Here is a tiny trained network, its code and every weight. The questions are about switching its units off for an input and a class, where a switched-off unit gives its printed mean instead of its output.

import numpy as np


def w(rows, s, z=0):
    codes = np.array(rows[::2]) - 128.0
    scale = np.full(codes.shape[1], s)
    scale[-1] = z or s
    return codes * scale


def norm(h):
    return h / np.sqrt((h * h).mean(-1, keepdims=True) + 1e-5)


def f(y):
    return y / 2 * (1 + np.tanh(0.7978845608 * (y + 0.044715 * y**3)))


def log_softmax(a):
    a = a - a.max(-1, keepdims=True)
    return a - np.log(np.exp(a).sum(-1, keepdims=True))


def net(x, mask):
    res = np.array(x, float).reshape(1, 2) / 4 @ E
    u = 0
    for l in range(2):
        y = f(norm(res) @ A[l][:, :-1].T + A[l][:, -1])
        res = res + np.where(mask[u : u + 3], y, B[l][:, -1]) @ B[l][:, :-1]
        u += 3
    return log_softmax(norm(res)[-1] @ U[:, :-1].T + U[:, -1])


A, B = {}, {}
E = w([
[208,152,186,184,72],'x0',
[254,65,221,89,158],'x1',
],0.0048)
A[0] = w([
[254,160,221,58,127,3],'L0N0',
[188,182,176,205,88,60],'L0N1',
[114,140,116,86,231,139],'L0N2',
],0.0078,0.0027)
B[0] = w([
[58,8,93,112,93,253],'L0N0',
[196,201,84,140,172,199],'L0N1',
[162,98,109,122,36,175],'L0N2',
],0.013,0.0059)
A[1] = w([
[73,255,122,225,82,253],'L1N0',
[203,60,187,73,187,211],'L1N1',
[147,94,44,65,103,52],'L1N2',
],0.0093,0.0043)
B[1] = w([
[180,107,140,36,109,254],'L1N0',
[92,254,179,51,107,185],'L1N1',
[199,152,81,198,223,197],'L1N2',
],0.014,0.0078)
U = w([
[68,82,112,33,112,225],'0',
[181,175,65,131,169,253],'1',
[176,70,91,161,110,212],'2',
[70,222,224,253,133,3],'3',
[82,175,193,201,167,3],'4',
[119,187,104,188,111,3],'5',
],0.011,0.0049)

Each question gives the input, the list of numbers given to net, and the class t.
The units are the neurons (one row each of A and B). Each row of codes is followed by its name. A weight is (code - 128) times the scale printed after its matrix; where a second scale follows, it is the last column's (A, B and U).
mask holds one flag per neuron, layer by layer. A switched-off neuron (its flag False) gives its mean, the last column of its row in B, instead of its output. The means were averaged over made-up inputs and are rounded, as every weight is.
A unit's drop is (log p(t) with every unit on - log p(t) with that unit switched off) / (log p(t) with every unit on - log p(t) with every unit switched off).
The circuit of an input: a set's keep is (log p(t) with only the set's units on - log p(t) with every unit switched off) / (log p(t) with every unit on - log p(t) with every unit switched off). Starting from all 6 units, units are removed one at a time, each time the one whose removal leaves the highest keep (on an exact tie, the one counted first), for as long as the keep stays at least 0.8.
units of the circuit, in order: the units of the circuit, biggest drop first
top k neurons: the k neurons with the biggest drops, biggest first
k most important neurons of layer l: the k neurons of layer l with the biggest drops, biggest first
drop of u: that unit's drop, to one decimal
input [-8,6], class 1: 2 most important neurons of layer 1 -> (L1N2, L1N0)
input [6,6], class 0: most important neuron of layer 0 -> (L0N0)
input [7,7], class 0: top 3 neurons -> (L1N1, L0N0, L0N2)
input [6,7], class 0: units of the circuit, in order -> (L1N1, L0N0)
input [2,7], class 0: units of the circuit, in order -> (L0N0, L1N1)
input [-3,-2], class 2: top 2 neurons -> (L1N1, L0N1)
input [-6,3], class 1: top 4 neurons -> (L0N0, L0N2, L1N2, L1N0)
input [-7,-4], class 1: top 4 neurons -> (L0N0, L1N2, L0N2, L1N0)
input [3,6], class 0: top 4 neurons -> (L0N0, L1N1, L0N2, L1N0)
input [-2,2], class 2: top 3 neurons -> (L0N2, L1N0, L0N1)
input [-2,1], class 2: top 3 neurons -> (L0N2, L1N1, L0N1)
input [-8,4], class 1: top 3 neurons -> (L0N0, L0N2, L1N2)
input [-8,-4], class 1: top 4 neurons -> (L0N0, L1N2, L0N2, L1N0)
input [-2,-1], class 2: units of the circuit, in order -> (L1N1)
input [-5,4], class 1: top 2 neurons -> (L1N2, L0N0)
input [-5,1], class 1: top 3 neurons -> (L0N0, L1N2, L1N0)
input [7,8], class 0: top 2 neurons -> (L1N1, L0N0)
input [2,5], class 0: top 3 neurons -> (L0N0, L1N1, L0N2)
input [-6,-4], class 1: drop of L0N2 -> 0.4
input [0,8], class 0: drop of L1N1 -> 0.4
input [2,6], class 0: drop of L0N0 -> 0.9
input [4,5], class 0: drop of L1N1 -> 1.0
